data = [ 41 -27   5 -24  23  19 -39   3   2  24   1  20  23]
data[0] -> 41
data[-7] -> -39
data[1] -> -27
data[5] -> 19
data[7] -> 3

grid =
-984  -412  -712   174  -243  -967   120    -1
 -99    85   536  -510   663   -55  -219   444
-686   649   336   116  -571  -545   168  -715
 -48  -599  -397  -667   624    35  -537   622
-762   305  -205  -273  -598  -790  -462  -534
grid[0, 0]: -984
grid[:, -3]: [-967, -55, -545, 35, -790]
grid[4, 2]: -205
grid[0, -2]: 120
grid[:, -4]: [-243, 663, -571, 624, -598]
grid[3]: [-48, -599, -397, -667, 624, 35, -537, 622]
grid[-4, -5]: -510
grid[2, 7]: -715
grid[3, 0]: -48
grid[:, -1]: [-1, 444, -715, 622, -534]
grid[1, 1]: 85
grid[:, -7]: [-412, 85, 649, -599, 305]
grid[3, 1]: -599
grid[1, 2]: 536

M = -13,-3,3,-22,9,10,-14,1,-12,16,29,-3,-36,3,-1
M[-15]: -13
M[9]: 16
M[-11]: 9
M[12]: -36
M[10]: 29

A =
[[ -1  -5   6   1 -13   0   7  -5 -28  -2  13  -8  -6   2 -12 -11]
 [ 13  11  16  -6   4   3 -11  -2 -39  12   7  20  -3 -20  16  18]
 [-16 -16   2   8 -25   1   5  -3 -28   2  -3  -9  -2  -7  -5 -14]
 [-17 -15  -7  22 -12  10  22   6  44  -3   3 -12   9  26  -8 -18]
 [  7  12  12   2  -2  22   0   4   3   7  20  21   3  -4  22  23]
 [ 24  21  -3 -13  31  -8  -6  -2  20  -9   9   3  -1  13  -5   8]
 [ -6  -4  14  24 -18  31  22   5  13  10  28  13   8  15  14   8]
 [  4  10  -5   8  17   8  10  -2  22  -9   2   5   9  27  -7  -1]
 [ -8  -9  -2   7  -2   1  -2  10  25   9 -11   2   6  -8  13   3]
 [-11  -4  -6  -7  -5  -7 -16  -1 -22   4 -32   2  -1 -25   8   5]
 [ 11   2 -11 -11  20 -26  -8  -1  14 -11 -10 -16  -5   5 -17 -13]]
A[0, 0] => -1
A[6] => [-6, -4, 14, 24, -18, 31, 22, 5, 13, 10, 28, 13, 8, 15, 14, 8]
A[3, 13] => 26
A[7, 12] => 9
A[7] => [4, 10, -5, 8, 17, 8, 10, -2, 22, -9, 2, 5, 9, 27, -7, -1]
A[5, 4] => 31
A[9, 4] => -5
A[8, 9] => 9
A[0, 4] => -13
A[9, 1] => -4
A[2, 15] => -14
A[5] => [24, 21, -3, -13, 31, -8, -6, -2, 20, -9, 9, 3, -1, 13, -5, 8]
A[0, 11] => -8
A[6, 12] => 8
A[2, 9] => 2
A[2, 10] => -3
A[5, 13] => 13
A[:, 7] => [-5, -2, -3, 6, 4, -2, 5, -2, 10, -1, -1]
A[10, 10] => -10
A[3, 2] => -7
A[0, 6] => 7
A[3, 3] => 22
A[:, 13] => [2, -20, -7, 26, -4, 13, 15, 27, -8, -25, 5]
A[1, 0] => 13
A[3, 8] => 44
A[10, 3] => -11
A[4, 14] => 22
A[1, 14] => 16
A[9, 7] => -1
A[1, 5] => 3
A[:, 3] => [1, -6, 8, 22, 2, -13, 24, 8, 7, -7, -11]
A[1, 8] => -39
A[4, 8] => 3
